Below are the code and all the weights of a small trained network. Each question names an input and a class and asks about switching units off, where a switched-off unit gives its printed mean instead of its output.

import numpy as np


def w(rows, s, z=0):
    codes = np.array(rows[::2]) - 128.0
    scale = np.full(codes.shape[1], s)
    scale[-1] = z or s
    return codes * scale


def f(y):
    return np.maximum(y, 0)


def log_softmax(a):
    a = a - a.max(-1, keepdims=True)
    return a - np.log(np.exp(a).sum(-1, keepdims=True))


def net(x, mask):
    res = np.array(x, float).reshape(1, 4) / 4 @ E
    y = f(res @ A[0][:, :-1].T + A[0][:, -1])
    res = res + np.where(mask, y, B[0][:, -1]) @ B[0][:, :-1]
    return log_softmax(res[-1] @ U[:, :-1].T + U[:, -1])


A, B = {}, {}
E = w([
[18,96,241,134,133],'x0',
[3,250,55,97,206],'x1',
[122,195,171,49,191],'x2',
[62,129,65,12,151],'x3',
],0.005)
A[0] = w([
[166,163,153,75,143,254],'n0',
[98,82,31,101,107,129],'n1',
[5,126,165,112,140,217],'n2',
[124,124,118,193,111,122],'n3',
[113,142,109,178,137,122],'n4',
[155,44,154,119,110,155],'n5',
],0.024,0.0043)
B[0] = w([
[152,111,33,153,227,183],'n0',
[114,163,70,112,213,190],'n1',
[59,143,195,41,250,248],'n2',
[183,86,125,156,146,161],'n3',
[192,102,129,176,186,153],'n4',
[192,85,188,189,116,201],'n5',
],0.019,0.015)
U = w([
[95,205,45,77,234,222],'0',
[114,101,227,126,137,57],'1',
[98,167,114,115,39,16],'2',
[239,80,104,253,95,180],'3',
[77,200,115,137,33,6],'4',
[105,182,126,115,28,30],'5',
],0.0061,0.0025)

Each question gives the input, the list of numbers given to net, and the class t.
The units are the neurons (one row each of A and B). Each row of codes is followed by its name. A weight is (code - 128) times the scale printed after its matrix; where a second scale follows, it is the last column's (A, B and U).
mask holds one flag per neuron, in row order. A switched-off neuron (its flag False) gives its mean, the last column of its row in B, instead of its output. The means were averaged over made-up inputs and are rounded, as every weight is.
A unit's drop is (log p(t) with every unit on - log p(t) with that unit switched off) / (log p(t) with every unit on - log p(t) with every unit switched off).
unit that matters most: the unit with the biggest drop
top k neurons: the k neurons with the biggest drops, biggest first
drop when u is switched off: that unit's drop, to one decimal
input [-3,-6,4,-5], class 3: unit that matters most	n2
input [5,2,-8,-2], class 1: top 2 neurons	n0, n1
input [-4,-5,1,5], class 3: top 2 neurons	n2, n5
input [5,1,-4,-3], class 1: top 2 neurons	n1, n0
input [8,-5,5,3], class 1: top 2 neurons	n5, n1
input [-7,-1,-7,0], class 3: drop when n1 is switched off	0.0
input [2,-8,-2,2], class 3: drop when n2 is switched off	0.2
input [6,-3,0,-3], class 1: drop when n0 is switched off	0.1
input [-5,-6,1,-1], class 3: drop when n2 is switched off	0.1
input [7,-7,6,3], class 1: top 2 neurons	n5, n1
